What can hang from each mark:
j202: j132 j571 j812 j926
j505: j101 j128
j367: j5 j101 j126 j812
j132: j202 j344
j571: j202 j389 j926
j126: j5 j101 j812
j812: j126 j367 j571
j128: j101 j367 j926
j389: j344 j505 j614 j926
j5: j344 j812
j101: j505
j926: j101
j614: j202 j389

Every row comes from one small tree of marks. The marks that hang from a mark follow it in brackets, in the order of their numbers. Every link used is in the known rows. Which tree was each row made from?
Each row is shifted at random along 3 fixed directions that mean nothing.
Known rows:
j389{j344 j614 j926{j101{j505{j128}}}}: 74,227,-109,-22,-365,-106,91,56,318,107,332,-306,-150,-119,145,-187,65,23,154,27,-119,-151,-18,10,-157,131,280,-51,-86,167,-57,225,43,87,319,205,-33,-285,209,-8,188,202,-129,99,-38,29,-143,61,72,-310,63,-149
j126{j5{j344 j812{j571}} j101{j505}}: -134,-155,152,121,-140,1,-402,232,98,-167,248,-251,-123,33,-12,-362,-55,-111,-160,165,375,-109,254,306,-318,-351,164,0,66,-149,36,196,87,-199,354,-66,125,-192,140,91,-181,62,-314,593,-271,258,226,221,148,-470,-355,-221
j202{j132 j571{j926{j101}}}: 205,43,70,-73,-225,170,-22,207,49,-3,80,-81,-58,-10,139,117,-189,8,25,-8,-38,-231,153,-25,-103,7,130,158,-160,-127,42,-11,-71,82,98,-119,81,43,-21,98,-64,46,-101,124,72,-31,31,225,67,-214,-76,199
j505{j101 j128{j367{j5 j126 j812}}}: -125,128,-108,-8,-196,-172,176,-31,235,152,-12,25,-108,17,11,-109,113,-80,110,31,-231,-16,-83,-409,-19,93,261,112,146,39,-52,93,-112,-226,102,-6,135,-120,158,-88,234,133,-113,-193,134,3,-244,338,-88,-140,56,-51
j202{j132{j344} j571{j389} j812{j126{j5}}}: 6,-186,122,104,61,101,-157,186,38,-206,-102,43,-38,-102,278,44,-223,-224,-62,190,15,-194,183,-193,-92,-246,82,261,78,-150,198,-11,-168,57,-90,-103,91,65,-139,-150,-524,-127,-158,371,142,-63,163,399,84,-146,-155,249
j505{j128{j101 j367{j5} j926}}: 212,131,-35,-204,-321,149,269,136,22,-77,106,58,54,-69,123,187,-180,10,66,-232,-281,-173,12,-13,-103,242,357,186,51,-113,-205,-20,-79,39,237,-93,52,-220,83,180,178,-146,90,45,144,101,-37,128,-358,-258,257,-50
j389{j344 j505{j128{j367}} j614{j202{j571}} j926}: 141,253,-52,-114,-445,-31,126,248,206,93,263,-187,-223,-124,327,-29,-46,-81,59,39,-189,-237,13,27,-159,118,287,121,-88,188,-56,223,27,114,274,8,-67,-338,120,7,140,156,-68,242,14,61,-12,97,-81,-363,125,-145
j571{j202 j389 j926{j101{j505}}}: 74,-82,-38,6,-77,37,-28,151,-22,-134,191,35,-74,-107,220,126,-353,-44,-75,-97,-17,-281,225,220,-198,-49,36,265,-87,-135,-120,-66,42,40,134,-237,87,45,-105,34,-33,16,0,316,222,-29,137,77,106,-382,95,234
j926{j101{j505{j128}}}: 67,226,-70,-114,-427,-39,42,0,325,233,282,-278,-137,-21,-56,-174,143,56,141,-7,-29,-76,-51,-165,-96,130,216,-100,-34,-27,-31,104,-21,16,350,175,51,-189,163,89,370,136,-142,-110,8,15,-187,65,85,-250,-43,-170
j128{j367{j5{j812} j101{j505} j126} j926}: -5,161,-156,45,-78,-180,97,-70,150,101,-46,1,17,-46,-56,-163,255,63,210,-255,-65,51,-41,-300,-174,124,285,30,190,75,-70,-22,-7,-267,190,102,26,35,173,-89,276,-52,63,-222,-60,36,-252,196,-178,-27,165,-181
j367{j126{j5 j812{j571{j926}}}}: 28,5,6,123,-230,-51,-110,14,147,94,178,-335,-247,-39,14,-300,25,-17,-33,-27,42,-66,-113,-111,-157,142,243,-32,-56,-76,67,154,10,-162,159,47,17,-99,125,-4,174,227,-158,63,-140,167,-153,171,-59,-134,-223,-187
j926{j101{j505{j128{j367{j126}}}}}: -196,107,-50,18,-167,-125,-17,139,219,-59,79,-58,-53,13,135,-157,-124,-163,-56,209,131,-157,249,31,-102,-265,219,96,106,-46,-57,75,-73,-181,261,-165,185,-128,167,-188,105,35,-242,154,100,61,6,260,164,-411,-110,-94
j812{j126 j367{j101}}: -48,25,51,92,14,3,146,155,159,-106,-116,-17,-6,-11,237,-113,-156,-117,46,181,-127,-90,112,-227,-76,-185,81,202,-1,-97,15,71,-7,-38,88,-136,226,-105,-92,-126,-181,70,-153,230,176,-25,32,372,13,-267,-46,-36
j202{j132{j344} j571{j926{j101}} j812}: 208,156,-54,-40,-321,134,-35,95,96,197,108,-150,-128,-37,73,94,21,95,165,-100,-108,-108,19,-272,-104,155,139,46,-77,-153,134,52,-116,91,95,145,-56,33,-33,158,-7,74,2,-130,57,-60,-132,171,30,-3,64,113
j5{j344 j812{j126{j101} j571}}: 50,8,19,118,47,89,77,-5,284,76,-42,-276,6,-71,-19,-253,210,75,181,123,-102,103,-12,-371,-175,-75,1,-61,86,-46,15,69,54,-24,32,261,-29,-105,-60,-3,-164,-57,-130,132,-134,-131,-81,229,66,-67,-44,-191
j101{j505{j128{j367{j126{j5 j812{j571}}}}}}: 144,-126,89,-199,-6,57,189,112,163,-165,-55,-6,104,-177,147,102,-102,-75,-104,-22,-191,-34,-25,-154,-107,193,175,177,116,153,-178,-1,-96,46,-78,-29,-23,-41,-19,-82,-156,-263,9,63,121,-153,-63,229,-157,-74,182,10
j614{j202{j571 j812{j367{j101}}}}: 102,-5,212,-80,-257,91,-85,321,6,-12,82,95,-64,85,288,179,-232,-119,-88,56,-16,-217,108,-28,-109,-86,186,293,-96,-169,58,104,-59,24,194,-293,178,-113,-147,148,-108,61,-46,280,168,107,107,319,-107,-348,53,8
j812{j126 j367{j101} j571}: -75,165,27,86,-355,25,-59,191,154,139,130,-273,-279,70,102,-268,36,-53,15,111,-122,-71,0,-205,-120,-55,192,16,-187,-286,9,208,44,-101,335,-100,233,-300,28,130,198,319,-124,125,98,237,-59,263,-95,-345,-126,-268
j571{j202{j132{j344}} j389{j505 j926}}: -17,72,-125,151,-86,-60,-66,184,33,-37,103,-118,-239,-128,239,-115,-198,-152,-12,-49,-104,-262,180,-28,-220,-104,84,200,-10,-29,57,54,11,0,134,-56,17,-12,-1,-97,-154,190,-151,362,145,17,129,138,150,-287,-15,158
j367{j5{j344} j101{j505{j128}} j126{j812}}: -40,-58,2,-109,-48,-214,39,-78,192,-27,18,49,36,-20,-24,-99,203,-52,115,-140,-190,5,-153,-306,-113,211,211,69,131,148,-93,51,-86,-141,140,129,71,-16,131,-45,129,18,-32,-34,52,-53,-165,210,-114,-118,170,12
j202{j132 j812{j126{j101} j571{j389{j614}}} j926}: 154,-134,159,121,-125,48,-145,172,143,88,-13,-187,-109,-121,205,-21,9,-3,-19,133,-108,-191,15,-310,-118,-30,114,121,-73,-136,121,59,-101,74,-1,11,9,-9,-87,39,-216,-113,-62,219,28,-27,-85,297,-18,-113,-46,88
j926{j101{j505{j128{j367{j5{j344} j812{j571}}}}}}: -88,82,-127,-30,-84,-68,126,-41,336,124,-34,-101,-36,4,-75,-183,190,79,164,87,-124,97,31,-451,-72,8,143,8,201,99,-134,41,-71,-112,82,180,-21,21,85,-122,-7,-27,-5,-173,58,-203,-255,279,54,-94,196,-68
j389{j344 j614{j202{j132}} j926{j101{j505}}}: 172,213,-8,-61,-405,-4,73,232,245,158,349,-275,-128,-84,178,-17,113,60,108,-106,-103,-200,-30,36,-201,250,262,-47,-150,134,-25,169,50,93,304,169,-61,-273,90,73,142,130,-81,130,-104,27,-141,43,2,-285,108,-134
j5{j344 j812{j367{j101 j126} j571{j926}}}: 104,93,-68,18,-67,100,182,-13,137,118,17,-162,-88,-63,-19,-70,170,160,197,-170,-304,65,-104,-383,-167,184,76,15,-103,-62,-78,103,62,-69,64,186,5,12,-76,104,65,120,122,-113,10,-39,-217,174,-150,-18,270,-106
j505{j101 j128{j367 j926}}: 110,61,2,-108,-201,135,219,204,75,-113,34,35,51,-97,201,129,-232,-75,-7,48,-175,-213,225,37,-72,-59,217,251,46,-101,-139,50,-49,41,163,-180,83,-197,46,68,-17,-108,-127,156,138,-3,82,190,-98,-319,105,-17
j132{j202{j812 j926{j101{j505{j128{j367}}}}} j344}: 90,108,-107,-122,-153,52,92,91,127,-16,-34,141,146,-147,263,198,-149,1,47,-56,-81,-96,212,-211,-85,69,60,179,205,-12,-92,1,-181,100,24,131,-97,14,-108,-12,-221,-230,23,-114,191,-229,-64,155,-3,-39,422,133
j126{j5{j344 j812{j367 j571{j202}}} j101{j505}}: -135,-85,-85,183,74,-44,20,26,372,257,38,-386,-220,-88,-127,-517,330,137,86,181,131,151,13,-389,-195,-166,-21,-145,234,93,-46,126,36,-222,16,363,-112,17,64,-201,-134,-64,-155,-34,-185,-170,-168,191,320,-74,-88,-317
j926{j101{j505{j128{j367}}}}: 34,97,-66,-110,-112,7,225,90,274,-20,-2,-53,65,-81,111,-25,-90,-6,73,131,-45,-80,169,-152,-66,-79,137,106,147,77,-103,-11,-70,31,121,-7,35,-48,42,-137,-38,-157,-112,6,145,-190,-62,212,138,-226,88,-15
j614{j389{j344 j505{j101 j128{j367{j812} j926}}}}: -79,-13,-32,75,-151,-103,108,166,113,-174,78,81,-1,-59,233,62,-191,-224,-46,212,-142,-234,295,52,-112,-302,186,344,89,16,4,146,0,-51,196,-210,106,-159,67,-149,-99,9,-189,410,151,49,99,300,-61,-397,56,-7
j126{j5{j812} j101{j505}}: 156,-40,64,-51,-136,9,4,47,207,6,162,-206,26,-113,-58,-167,91,46,70,-103,88,-6,-61,-31,-231,99,142,-27,119,95,22,45,39,-17,156,185,-5,-98,60,78,-18,-134,-138,144,-176,-19,-46,140,44,-123,-138,-128
j367{j5{j344 j812} j101 j126}: -94,-51,99,42,44,-76,-133,90,-9,-277,14,149,75,70,96,-35,-156,-164,31,-75,-28,-124,127,67,-216,-133,208,196,55,-95,-6,35,24,-191,204,-188,231,-34,32,26,-142,138,-120,401,-7,168,134,330,-136,-336,5,69
j367{j101{j505} j126 j812}: -310,-13,-39,299,102,-447,-168,-20,178,9,-102,42,-59,115,78,-413,39,-223,12,192,208,-42,156,-248,-132,-363,189,150,200,49,132,103,-3,-398,202,-131,259,123,163,-316,13,210,-298,184,5,87,-48,434,215,-267,-204,-58
j812{j126{j101{j505}} j367 j571}: -63,-19,-10,123,32,-21,100,109,312,118,-107,-247,-101,-65,90,-333,131,6,25,250,-23,77,49,-425,-102,-163,1,19,31,21,-33,105,5,-98,28,123,71,-67,-36,-199,-122,-55,-184,55,29,-151,-103,318,162,-143,-82,-197
j126{j5 j812{j367{j101} j571{j389{j614}}}}: 70,-217,185,31,-138,69,3,240,57,-220,94,-175,-126,-68,197,-95,-235,-116,-110,79,-171,-166,21,6,-115,-44,167,199,-41,10,-24,108,41,37,69,-209,125,-153,-105,29,-259,-49,-53,400,193,49,49,304,-83,-317,-15,23
j367{j126{j5{j344} j101{j505}} j812{j571{j202}}}: -61,-133,50,24,-9,-109,-114,99,90,27,132,-94,-86,-41,1,-166,95,-70,-45,-143,-59,19,-61,-105,-244,108,85,65,87,-2,-127,67,20,-165,51,70,64,-26,21,74,-5,16,-66,181,-56,6,-8,186,-8,-175,12,-29
j202{j132 j812{j126 j367{j101}} j926}: -22,-12,6,214,123,-107,107,22,338,226,-331,-63,-32,-57,157,-170,175,59,161,286,-44,-24,25,-755,5,-173,69,110,142,-21,201,53,-207,-87,-120,181,28,205,-49,-338,-266,-42,-106,-167,46,-223,-293,444,155,102,-5,-14
j101{j505{j128{j367{j5 j812}}}}: -138,-24,13,37,-27,-150,-71,133,113,-214,-43,157,-2,21,186,-86,-306,-217,-141,201,154,-192,285,57,-139,-264,241,302,187,10,-34,73,-49,-181,203,-299,197,-24,114,-168,-190,46,-196,317,109,86,97,393,11,-381,-59,43
j5{j344 j812{j367{j101 j126} j571{j389}}}: -55,-51,24,90,44,54,48,71,84,-79,-18,-87,-75,-17,43,-106,20,-26,69,3,-210,-25,52,-272,-154,-141,79,113,-28,-99,-17,61,50,-93,59,-38,141,15,-122,-6,-126,23,7,191,144,-6,-22,274,-41,-217,148,-12
j101{j505{j128{j367{j5{j344 j812{j571{j926}}}}}}}: -70,80,-196,80,-82,-38,15,-75,288,156,30,-190,-183,-74,-80,-319,194,144,109,109,76,30,108,-303,-171,-60,160,-37,142,21,-78,120,0,-211,203,197,-113,34,184,-137,29,73,-37,-105,-138,-31,-203,186,62,-118,90,-212
j202{j132{j344} j571{j389} j926{j101{j505}}}: 299,-43,77,-247,-240,191,-29,217,-66,-101,86,116,73,-115,180,353,-137,19,26,-275,-204,-203,111,-87,-141,198,122,214,-127,-77,5,-83,-134,235,14,-12,50,122,-159,204,-113,-220,96,81,231,-146,79,104,-79,-91,288,410
j389{j614{j202} j926}: 234,267,-104,72,-218,-34,312,-40,369,314,135,-307,-109,-119,126,-230,183,158,292,-77,-183,-8,-195,-428,-95,299,216,-65,29,246,57,102,61,52,147,319,-155,-113,36,-107,160,100,-92,-136,-144,-148,-274,114,8,-6,94,-213
j926{j101{j505{j128{j367{j5{j344} j126 j812}}}}}: -402,104,-43,119,-268,-230,-306,121,165,-109,203,-27,-173,153,29,-280,-66,-220,-88,184,263,-174,262,174,-180,-339,311,79,144,-162,-12,184,-51,-373,436,-205,288,-212,279,-87,178,275,-252,288,-15,311,24,303,78,-543,-207,-145
j5{j812{j367{j126} j571}}: -130,20,-36,277,240,-51,114,-5,320,71,-232,-184,-77,-16,83,-359,1,-40,44,366,63,53,156,-475,-73,-371,53,57,124,56,72,88,17,-224,-82,56,61,132,-28,-417,-281,56,-240,47,-14,-138,-131,430,208,-85,-78,-180

Write each row's tree:
76,-109,91,74,218,-34,122,42,147,-131,-206,-26,100,-55,185,-67,-165,-110,-27,140,-119,-26,62,-299,-80,-70,99,197,84,92,10,-8,-14,-40,-138,-84,43,112,-101,-223,-299,-75,-158,185,87,-173,-8,352,0,-68,38,53 : j367{j126{j812{j571}}}
-174,-173,12,342,4,-70,-319,95,111,-76,84,-204,-192,-39,119,-346,-76,-123,-150,268,291,-153,279,74,-251,-446,19,111,-21,-183,56,116,81,-224,217,-139,126,-65,31,-119,-139,85,-241,478,-59,151,90,265,233,-404,-303,-102 : j5{j812{j126{j101{j505}} j571{j389 j926}}}
270,1,68,-113,-143,77,6,150,14,26,50,-48,-95,-110,154,181,-73,-21,60,-36,-188,-226,-13,-227,-114,93,207,189,-103,-77,172,11,-77,202,3,-45,7,78,-97,116,-159,-73,16,149,157,-56,30,200,-61,-120,73,220 : j202{j132 j571{j389{j344}} j812}
209,7,94,-118,-310,54,-69,203,96,73,214,-92,-88,-81,238,243,-101,-2,6,-91,-202,-225,-23,-93,-154,139,134,158,-189,-87,-2,58,-21,217,90,6,-50,-69,-190,153,-9,39,84,264,122,-56,-80,80,-130,-258,275,90 : j614{j202{j812{j571{j389{j344 j505}}} j926{j101}}}
121,174,-46,-65,-247,85,76,192,86,-98,125,-82,53,-62,119,26,-158,26,48,-92,40,-156,233,154,-178,-41,239,117,49,-107,-84,-3,28,11,274,-109,69,-130,49,69,108,-119,-41,134,20,40,48,94,-54,-295,57,-103 : j128{j367 j926{j101{j505}}}
69,121,-54,-106,-165,-34,273,75,165,39,-29,-31,5,-46,106,-53,-53,-33,127,5,-225,-77,21,-276,-50,64,205,137,106,27,-59,18,-63,10,158,-65,80,-82,54,1,45,-47,-80,-32,190,-84,-81,249,-29,-188,98,-12 : j505{j128{j367{j101}}}
2,197,-161,199,-208,-107,173,-70,318,177,215,-320,-125,-25,50,-290,134,74,253,78,-85,-27,-23,-294,-100,-15,231,-56,1,110,197,130,16,0,217,210,-39,-86,111,-216,125,167,-212,17,-51,-57,-170,187,134,-138,-97,-135 : j614{j389{j344 j926{j101}}}
-89,228,-136,146,-298,-80,-103,141,124,260,195,-277,-347,19,35,-340,31,-61,46,29,57,-149,98,-148,-169,-36,197,-56,29,-213,123,142,10,-170,318,43,64,-123,147,30,145,308,-269,41,-13,166,-10,132,150,-248,-186,-157 : j571{j202{j132{j344}}}
-69,-109,10,382,124,-31,9,0,357,265,-151,-139,-117,-13,185,-184,115,-3,18,433,107,-53,142,-646,-16,-289,-5,115,62,-52,230,37,-116,-156,-22,74,-95,201,-94,-469,-308,12,-231,44,-63,-191,-220,462,196,-12,-134,-94 : j614{j202{j132 j812{j126 j571{j926}}} j389}
12,-103,39,108,-146,-143,-83,19,190,280,100,-307,-206,-60,-4,-317,202,29,-15,-78,-19,12,-214,-326,-142,218,165,-65,93,17,7,86,-91,-175,-26,190,-53,-23,103,-31,173,27,-141,-100,-117,-14,-234,146,30,4,-131,-146 : j367{j126{j5 j101 j812{j571{j202{j926}}}}}
155,62,108,-216,-232,-6,35,140,-95,-162,119,159,50,22,140,199,-196,-124,39,-379,-333,-153,-123,13,-157,347,290,224,-157,-97,-104,-17,-6,4,216,-235,247,-121,-14,272,168,143,29,176,175,169,46,229,-397,-266,148,169 : j367{j5 j101 j126}
74,-120,74,0,-27,58,20,164,142,-236,19,-152,-135,-112,162,-94,-170,-49,-9,102,-231,-131,53,-106,-153,-74,87,193,-15,92,-50,94,92,53,32,-55,21,-68,-126,-73,-299,-3,6,431,130,-66,59,251,-102,-278,141,48 : j126{j812{j367{j5{j344}} j571{j389{j505 j614}}}}
195,50,-14,-155,-125,45,330,275,46,-303,38,73,124,-198,375,214,-350,-139,21,10,-331,-278,205,189,-150,-33,241,315,62,88,-228,54,32,153,134,-138,6,-236,17,-11,-172,-213,32,473,182,-9,143,154,-215,-403,343,7 : j389{j344 j505{j128{j101 j367 j926}} j614}
-33,242,-162,-67,-324,-89,277,-13,300,298,86,-182,-172,-52,-20,-183,238,24,183,35,-251,-3,-112,-442,-13,145,252,-41,78,-5,-32,117,-87,-130,186,127,54,-198,181,-29,413,85,-137,-296,88,-24,-248,174,1,-129,26,-198 : j505{j101 j128{j367{j126}}}
344,54,153,-175,-255,205,-82,258,-100,-130,83,104,74,-99,260,373,-323,-24,-41,-214,-139,-278,109,43,-198,220,233,254,-111,-246,113,55,-98,219,125,-86,46,-20,-140,324,-236,-18,18,250,70,92,129,159,-274,-106,194,223 : j202{j132{j344} j812 j926}
-157,174,-104,264,-94,-77,-159,54,143,22,-1,-90,-117,-16,247,-271,-111,-181,39,202,122,-94,202,-207,-124,-242,67,74,145,-226,161,141,-25,-129,196,48,69,-156,-40,-114,-196,195,-280,189,18,84,63,282,93,-205,-111,-132 : j132{j202{j812{j126}} j344}
